Below is a small trained network, with its code and all its weights. Each question gives an input and a class and asks what happens when units are switched off, that is, made to give their printed mean instead of their output.

import numpy as np


def w(rows, s, z=0):
    codes = np.array(rows[::2]) - 128.0
    scale = np.full(codes.shape[1], s)
    scale[-1] = z or s
    return codes * scale


def norm(h):
    return h / np.sqrt((h * h).mean(-1, keepdims=True) + 1e-5)


def f(y):
    return y / 2 * (1 + np.tanh(0.7978845608 * (y + 0.044715 * y**3)))


def log_softmax(a):
    a = a - a.max(-1, keepdims=True)
    return a - np.log(np.exp(a).sum(-1, keepdims=True))


def net(x, mask):
    res = np.array(x, float).reshape(1, 6) / 4 @ E
    u = 0
    for l in range(2):
        y = f(norm(res) @ A[l][:, :-1].T + A[l][:, -1])
        res = res + np.where(mask[u : u + 9], y, B[l][:, -1]) @ B[l][:, :-1]
        u += 9
    return log_softmax(norm(res)[-1] @ U[:, :-1].T + U[:, -1])


A, B = {}, {}
E = w([
[73,175,81,167,152,124,59,197],'x0',
[94,141,216,81,152,66,177,86],'x1',
[176,106,93,91,141,1,41,106],'x2',
[106,129,125,185,63,51,102,89],'x3',
[74,81,196,105,82,181,67,126],'x4',
[111,179,109,83,43,90,197,188],'x5',
],0.0066)
A[0] = w([
[173,139,96,50,137,107,150,191,130],'L0N1',
[133,110,162,116,167,199,110,137,93],'L0N2',
[107,134,116,172,132,94,184,64,98],'L0N3',
[113,121,114,175,224,137,102,99,89],'L0N4',
[144,120,148,1,64,143,141,111,185],'L0N5',
[130,129,112,184,132,179,164,167,78],'L0N6',
[119,179,143,122,141,52,74,112,132],'L0N7',
[148,135,167,111,183,153,192,66,3],'L0N8',
[205,75,90,113,16,70,96,76,119],'L0N9',
],0.01,0.0045)
B[0] = w([
[217,175,94,35,103,91,82,176,185],'L0N1',
[180,47,123,196,91,202,146,98,174],'L0N2',
[226,205,201,162,121,140,86,229,158],'L0N3',
[82,172,215,39,43,114,72,104,178],'L0N4',
[76,73,179,125,190,78,199,200,224],'L0N5',
[91,217,132,102,187,42,116,50,163],'L0N6',
[115,2,94,124,54,95,113,133,208],'L0N7',
[71,107,53,123,83,128,61,197,159],'L0N8',
[128,169,186,189,46,210,133,45,255],'L0N9',
],0.0086,0.0066)
A[1] = w([
[107,176,99,72,132,241,130,48,18],'L1N1',
[115,119,195,111,139,198,79,123,211],'L1N2',
[85,140,155,113,71,126,251,162,25],'L1N3',
[169,138,47,57,68,107,219,167,151],'L1N4',
[134,165,170,92,112,68,208,17,64],'L1N5',
[29,139,118,113,95,101,95,118,72],'L1N6',
[121,174,106,169,115,189,85,138,163],'L1N7',
[165,92,85,93,181,88,178,128,4],'L1N8',
[111,206,155,101,98,195,191,146,71],'L1N9',
],0.011,0.0023)
B[1] = w([
[140,114,128,247,57,154,90,90,196],'L1N1',
[172,137,63,122,106,94,183,180,255],'L1N2',
[151,154,150,73,109,149,117,20,237],'L1N3',
[152,183,182,123,200,131,149,207,237],'L1N4',
[130,200,172,90,123,220,125,58,195],'L1N5',
[136,115,93,73,188,100,82,134,194],'L1N6',
[143,190,107,170,182,145,136,134,201],'L1N7',
[164,179,76,161,43,88,102,207,146],'L1N8',
[177,111,204,41,87,86,109,108,210],'L1N9',
],0.013,0.0061)
U = w([
[177,167,126,100,160,88,140,214,193],'0',
[83,99,142,176,182,124,157,112,13],'1',
[94,51,95,92,119,55,61,121,114],'2',
[51,174,62,185,216,116,113,109,99],'3',
[45,99,145,187,181,133,155,117,1],'4',
[181,134,81,248,78,175,97,89,156],'5',
[158,155,212,80,92,136,152,48,183],'6',
[119,24,116,132,124,169,222,127,100],'7',
],0.015,0.0059)

Each question gives the input, the list of numbers given to net, and the class t.
The units are the neurons (one row each of A and B). Each row of codes is followed by its name. A weight is (code - 128) times the scale printed after its matrix; where a second scale follows, it is the last column's (A, B and U).
mask holds one flag per neuron, layer by layer. A switched-off neuron (its flag False) gives its mean, the last column of its row in B, instead of its output. The means were averaged over made-up inputs and are rounded, as every weight is.
A unit's drop is (log p(t) with every unit on - log p(t) with that unit switched off) / (log p(t) with every unit on - log p(t) with every unit switched off).
The circuit of an input: a set's keep is (log p(t) with only the set's units on - log p(t) with every unit switched off) / (log p(t) with every unit on - log p(t) with every unit switched off). Starting from the 12 units with the biggest drops (on a tie, the unit counted first), units are removed one at a time, each time the one whose removal leaves the highest keep (on an exact tie, the one counted first), for as long as the keep stays at least 0.8.
units of the circuit, in order: the units of the circuit, biggest drop first
unit that matters most: the unit with the biggest drop
top k neurons: the k neurons with the biggest drops, biggest first
top k neurons in layer l: the k neurons of layer l with the biggest drops, biggest first
drop when u is switched off: that unit's drop, to one decimal
input [-1,6,1,2,-7,6], class 0: units of the circuit, in order	L1N4
input [-7,8,-5,7,3,-7], class 7: top 2 neurons	L0N8, L0N6
input [0,1,2,-7,5,-8], class 5: units of the circuit, in order	L0N5, L1N1
input [-5,6,2,-4,-5,-7], class 2: top 2 neurons in layer 0	L0N8, L0N9
input [6,6,0,3,4,7], class 2: units of the circuit, in order	L1N6, L0N7
input [6,6,-7,-3,6,-3], class 5: units of the circuit, in order	L1N1, L0N5
input [8,1,-3,8,-6,-6], class 2: units of the circuit, in order	L0N4, L1N6
input [0,7,5,2,1,-7], class 2: units of the circuit, in order	L0N7, L1N3
input [-5,0,-7,-5,-8,3], class 0: top 3 neurons in layer 0	L0N9, L0N8, L0N4
input [6,-7,-6,6,-5,-8], class 3: units of the circuit, in order	L0N9, L0N6
input [2,4,1,5,-1,-1], class 5: top 3 neurons	L0N3, L0N5, L1N9
input [7,7,-3,-4,1,-3], class 5: top 2 neurons in layer 1	L1N1, L1N4
input [2,4,-2,7,-4,-3], class 0: top 2 neurons in layer 1	L1N1, L1N3
input [6,8,1,3,-1,-3], class 2: units of the circuit, in order	L0N7
input [-8,5,-4,-3,-2,5], class 0: top 2 neurons in layer 1	L1N4, L1N8
input [-7,6,7,-8,-3,-6], class 0: top 2 neurons	L0N8, L1N8
input [-8,-6,-4,-4,-1,-3], class 5: top 2 neurons	L1N1, L0N6
input [-6,2,-1,-8,7,6], class 0: top 2 neurons in layer 0	L0N9, L0N1
input [4,2,6,-8,-8,-8], class 2: top 2 neurons	L0N4, L1N4
input [-7,1,1,-6,1,-5], class 7: unit that matters most	L0N2
input [-7,2,1,-3,-1,1], class 0: top 2 neurons in layer 0	L0N8, L0N1
input [-1,-3,7,-8,6,-2], class 7: top 2 neurons	L0N2, L1N4
input [2,-3,-5,4,-3,-4], class 6: top 2 neurons in layer 0	L0N6, L0N4
input [-3,1,-5,6,-7,-4], class 0: top 2 neurons in layer 0	L0N3, L0N8
input [4,1,3,-5,8,0], class 7: drop when L1N4 is switched off	0.1
input [5,1,-1,-6,6,-1], class 5: drop when L0N5 is switched off	0.1
